Here is a tiny trained network, its code and every weight. The questions are about switching its units off for an input and a class, where a switched-off unit gives its printed mean instead of its output.

import numpy as np


def w(rows, s, z=0):
    codes = np.array(rows[::2]) - 128.0
    scale = np.full(codes.shape[1], s)
    scale[-1] = z or s
    return codes * scale


def f(y):
    return y / 2 * (1 + np.tanh(0.7978845608 * (y + 0.044715 * y**3)))


def log_softmax(a):
    a = a - a.max(-1, keepdims=True)
    return a - np.log(np.exp(a).sum(-1, keepdims=True))


def net(x, mask):
    res = np.array(x, float).reshape(1, 8) / 4 @ E
    y = f(res @ A[0][:, :-1].T + A[0][:, -1])
    res = res + np.where(mask, y, B[0][:, -1]) @ B[0][:, :-1]
    return log_softmax(res[-1] @ U[:, :-1].T + U[:, -1])


A, B = {}, {}
E = w([
[124,132,132,140,135,143,141,116],'x0',
[125,119,126,113,114,108,105,145],'x1',
[120,107,177,188,87,25,173,171],'x2',
[127,143,129,154,147,158,158,108],'x3',
[139,150,111,113,121,107,117,148],'x4',
[116,112,120,149,157,185,127,249],'x5',
[115,202,193,150,37,176,100,113],'x6',
[2,208,118,88,118,111,156,122],'x7',
],0.0099)
A[0] = w([
[128,97,139,167,119,194,160,218,114],'n0',
[208,146,121,160,121,70,122,12,100],'n1',
[108,104,169,189,143,79,178,141,88],'n2',
[177,136,157,211,108,63,168,152,55],'n3',
[167,136,99,139,128,185,136,214,59],'n4',
[135,135,56,145,128,206,45,82,40],'n5',
[97,81,170,153,113,97,136,139,50],'n6',
[56,117,95,131,137,114,82,166,214],'n7',
[170,194,241,165,40,169,78,134,161],'n8',
[232,60,107,182,80,131,123,134,182],'n9',
[154,134,127,94,178,161,75,105,66],'n10',
[184,115,92,195,133,161,128,195,96],'n11',
[134,130,182,121,167,153,142,210,2],'n12',
[225,98,121,140,165,213,71,86,74],'n13',
[170,67,83,121,177,94,186,123,71],'n14',
],0.011,0.0038)
B[0] = w([
[153,107,172,90,82,157,173,107,200],'n0',
[158,90,164,58,29,201,136,146,206],'n1',
[131,91,104,98,161,167,99,186,190],'n2',
[36,101,145,118,189,186,36,193,204],'n3',
[140,80,160,100,94,137,119,132,182],'n4',
[101,100,72,83,154,144,103,169,189],'n5',
[112,135,143,127,143,152,110,115,158],'n6',
[153,105,84,128,115,82,203,137,176],'n7',
[199,95,92,180,188,78,129,115,248],'n8',
[81,186,121,254,77,99,201,142,237],'n9',
[69,117,192,142,172,145,93,166,166],'n10',
[119,107,133,106,107,90,161,124,197],'n11',
[174,171,168,53,86,155,67,102,160],'n12',
[85,143,125,156,134,121,129,148,223],'n13',
[186,159,147,118,185,90,128,89,199],'n14',
],0.0095,0.012)
U = w([
[69,118,105,138,176,149,46,150,50],'0',
[188,111,156,83,60,147,161,71,83],'1',
[149,113,80,153,143,126,164,93,254],'2',
[85,163,71,177,112,105,197,103,153],'3',
[247,96,78,162,210,106,140,72,76],'4',
],0.012,0.0084)

Each question gives the input, the list of numbers given to net, and the class t.
The units are the neurons (one row each of A and B). Each row of codes is followed by its name. A weight is (code - 128) times the scale printed after its matrix; where a second scale follows, it is the last column's (A, B and U).
mask holds one flag per neuron, in row order. A switched-off neuron (its flag False) gives its mean, the last column of its row in B, instead of its output. The means were averaged over made-up inputs and are rounded, as every weight is.
A unit's drop is (log p(t) with every unit on - log p(t) with that unit switched off) / (log p(t) with every unit on - log p(t) with every unit switched off).
The circuit of an input: a set's keep is (log p(t) with only the set's units on - log p(t) with every unit switched off) / (log p(t) with every unit on - log p(t) with every unit switched off). Starting from the 12 units with the biggest drops (on a tie, the unit counted first), units are removed one at a time, each time the one whose removal leaves the highest keep (on an exact tie, the one counted first), for as long as the keep stays at least 0.8.
circuit, biggest first: the units of the circuit, biggest drop first
unit that matters most: the unit with the biggest drop
top k neurons: the k neurons with the biggest drops, biggest first
drop of u: that unit's drop, to one decimal
input [-6,-4,-6,-3,4,-6,-5,-3], class 0: unit that matters most : n10
input [2,3,-1,4,3,-7,7,7], class 1: top 3 neurons : (n9, n1, n13)
input [2,4,6,2,1,1,4,5], class 0: top 2 neurons : (n9, n3)
input [0,2,4,5,0,-6,-1,-5], class 1: top 2 neurons : (n1, n8)
input [8,-1,-4,-2,-3,-1,-5,-6], class 3: circuit, biggest first : (n9, n13)
input [-7,1,-6,3,0,-8,-7,-8], class 1: top 3 neurons : (n1, n8, n3)
input [-2,2,2,0,-8,4,-4,-2], class 1: top 3 neurons : (n8, n0, n12)
input [-8,-8,0,6,-4,-7,-4,-8], class 2: top 2 neurons : (n9, n13)
input [8,-8,-7,-3,3,8,2,-8], class 1: top 2 neurons : (n0, n4)
input [8,6,5,5,6,-5,-7,5], class 4: top 3 neurons : (n9, n14, n13)
input [6,-3,-1,0,-1,5,8,7], class 4: circuit, biggest first : (n8, n9)
input [4,-6,8,5,-2,-3,-8,1], class 0: top 3 neurons : (n3, n8, n2)
input [-4,-5,4,-7,-8,5,-6,3], class 4: circuit, biggest first : (n9, n14)
input [0,-4,2,7,1,1,6,1], class 4: top 2 neurons : (n8, n9)
input [2,5,-6,-8,7,-1,-5,-3], class 0: circuit, biggest first : (n10)
input [-6,3,6,-2,-8,7,8,-1], class 4: top 2 neurons : (n8, n1)
input [-1,-4,-5,2,-7,-1,4,-2], class 0: circuit, biggest first : (n5, n10)
input [-4,-1,1,2,1,6,2,-8], class 3: drop of n1 : 0.3
input [-8,3,6,8,-8,-6,3,-6], class 0: drop of n2 : 0.2
input [-2,2,4,3,1,5,4,-2], class 1: circuit, biggest first : (n0)
input [-2,2,2,7,-3,5,6,-5], class 4: drop of n3 : -0.1
